In the rows, zero is written as 128.
Each row is followed by its class.
[191 120  84  94  66 105 119 127  79  99  89  59 160 131  96 159 208 115
 163  51 142 118 159 105 116 109  51 148 147 142]
sefeb
[129 112 135 123 139 152 140 143 180 124 147 167 134 122 143 124  89 132
 140 140 111 119 138 154 135 118 102 111 154 119]
sefeb
[118  92 100 124 125 129 147 124 159 108 156 164 140 138 141 148  94 112
 162 153 125 118 180 135 114 107 140 121 153 130]
dib
[166 142 124 137 164 111 110 121 191 164 112 110 128  99 133 111 200 118
 123  59  85 132   6 150 139 112 126 132 124 120]
Mige
[148 116 134 137 113 145 109 146 155 117 126 119 111  94 129 124 135 118
 161 110 131 106  83 139  90  92 106 104 151 122]
Foza
[134  95 110 126 127  77 140 134 135 113 138 133 151 137 123 116  91 126
 152 111 141 123 165 136 136 109 110 128 146 126]
sefeb
[151  94 124 133 104 123 134 125 152 105 139 143 139 138 114 146 118 127
 139 127 150 128 155 140 128  97 129 129 139 116]
sefeb
[140 140 157 129 153 153 115 156 195 146 141 242 120 103 137  81  98 128
 142 128  92 114  48 231 196 101 151 115 147 118]
Foza
[158 114 153 121  61 152 103 141 183 138 118 145 114 105 125 113 130 116
 169 104 124  94  88 154 164  79 122 131 161 113]
Foza
[119 119 135 129 115 146 148  91 175 129 124 138 125 112 117 108 134 133
 161 102 141  97  77 152 160 103 119 130 154 118]
Foza
[136  94  90 132 122 114 131 120 103 102 145 103 110 137 120 159 158 129
 143 127 129 130 188  92 114 146  60 137 147 135]
dib
[142 126 150 145 106 147 111 162 172 131 111 121 131  98 142 127 128 125
 162 120 122 107  92 152 134 104 121 138 142 107]
Foza
[156 152 145 120 137 132 104 121 170 172 108 114 125  94 139 111 178 127
 119  84  85 128  22 154 111 113 144 117 128 123]
Mige
[154 105 109 124 101 116 132 130 158 100 113 118 124 120 121 138 154 132
 155 102 169 123 143 143 131 103  97 140 143 122]
sefeb
[ 99  91 117 152  87 130 133 141  92  96 134 116 128 135 127 149 124 134
 132 166 135 108 175 116 114 141  97 140 131 134]
nub
[122 106 111 137  88 119 113 129  97  99 106 123 128 149 117 159 138 163
 141 125 148 109 179 107 119 129 104 137 115 148]
nub
[126 125 138 136 115 127 104 153 163 121 100 122 121 116 143 123 130 121
 158 114 123 103  69 161 138 106 114 125 161 111]
Foza
[ 97  98 114 127 130 126 142 126 142 114 159 135 150 136 125 149 106 137
 143 144 118 124 155 139 127 130 121 116 138 120]
dib
[146 148 138 127 120 116  96 140 175 146 112 123 124  97 120 114 139 119
 145 111 117 111  71 162 155  91 119 121 149 122]
Foza
[123  98 143 158 117 145 108 157 186 131 132 163 115  78 136 108 114 121
 169 107 116 102  57 166 141  96 103 122 147 113]
Foza
[ 81 111 120 144 104 134 134 128 122 131 158 149 113 135 153 146  74 143
 112 177 129 113 162 127 107 156 145 128 137 137]
nub
[ 99 113 108 138 104 130 131 125 107 117 133 128 124 138 134 139  98 141
 131 150 119 130 160 123 116 132 148 127 133 126]
nub
[142 106 131 147  90 143 110 151 147 136 108 118 132 103 119 124 150  88
 173  95 137 124  91 140 151  99 108 133 159 123]
Foza
[151  93 110 122 102 137 121 102 127 103 127  95 145  89 108 146 154 117
 165  84 138  94 154 119 122 112  77 133 151 134]
sefeb
[111 110 117 137  97 133 128 123 109 129 137 104 122 144 121 121 120 136
 137 135 138 115 177 109 109 140 112 135 128 126]
nub
[143 115 125 127 149 147 117 151 174 139 170 164 130 110 131  94  85 130
 157 137 126 115  81 178 153 101 152 111 146 118]
Foza
[102 105 121 129 115 144 131 133 107 128 134 142 128 141 130 120 108 114
 150 155 133 128 170 131 117 145 130 142 128 126]
nub
[147 152 160 123 168 121 106 122 196 171 127 127 148 105 152 110 148 125
 111  97  82 131  12 156 142 115 124 118 131 115]
Mige
[110  93 111 139  89 134 129 155 108 107 109 107 139 138 122 145 119 141
 144 141 125 113 175 109 105 159  99 141 142 124]
nub
[121  96 117 113 103 124 150 133 144 115 152 136 240 139 125 148 105 129
 182 133 136 121 184 128 124 118  66 122 141 120]
dib
[152 168 148 125 168 140  71 126 184 171 125 125 127 103 136 115 160 125
 129  90  68 131   4 149 170 124 140 107 119 117]
Mige
[134  85 101 132  98 111 131 124 130 100 150 117 148 148 121 166 130 122
 164 103 127 116 177 119 112 118  71 114 156 132]
dib
[114  91 110 129 117 116 146 122 145 126 158 156 136 113 136 164  86 154
 145 154 122 118 178 151  99 136 110 119 151 120]
dib
[139 109 157 154  78 149  78 148 148 123 115 101 123 115 124 124 131 121
 186  96 138 123  59 160 140  99  97 137 154 102]
Foza
[149  96 121 108 115 125 131 131 151  83 136 146 136 138 111 139 120 117
 156 113 146 128 159 146 146  96 112 133 146 119]
sefeb
[165 149 135 129 162 127 115 110 162 167  97  99 133 103 136 120 182 110
 119  48  75 145  23 136 130 103 117 119 146 122]
Mige
[141 109 110 194 122 120 134 130 128 120 127 114 141 151 113 133 131 118
 141 106 135 137 144  91 119 108 102 121 158 133]
sefeb
[155  77  60 129  80 113 119 116 105  78 119  76 161 119 103 159 175 119
 183  73 132 106 182 109 110 121  47 134 157 113]
dib
[121 108 121 123 104 117 108 133 103 113 124 115 130 149 109 140 129 131
 142 137 144 116 169 149 119 134 101 122 136 136]
nub
[114 113 110 131 103 111 116 137  97 121 137 132 124 133 116 143 122 126
 135 140 144 108 169  97 101 144 117 132 122 136]
nub
[131 124 139 179 103 147 122 151 173 124 109 142 126 118 128 114 117 124
 161 110 120 102  93 106 161 109 131 125 139 125]
Foza
[150  92 120 137  96 120 127 132 102 104 121 108 145 128 104 150 169 119
 150 125 145 124 194 121 146 108  80 127 158 139]
sefeb
[138  95  87 115  93 108  96 121  91 100 114  80 150 114 115 172 171 137
 149  82 121 124 211 104 103 119  58 137 149 139]
dib
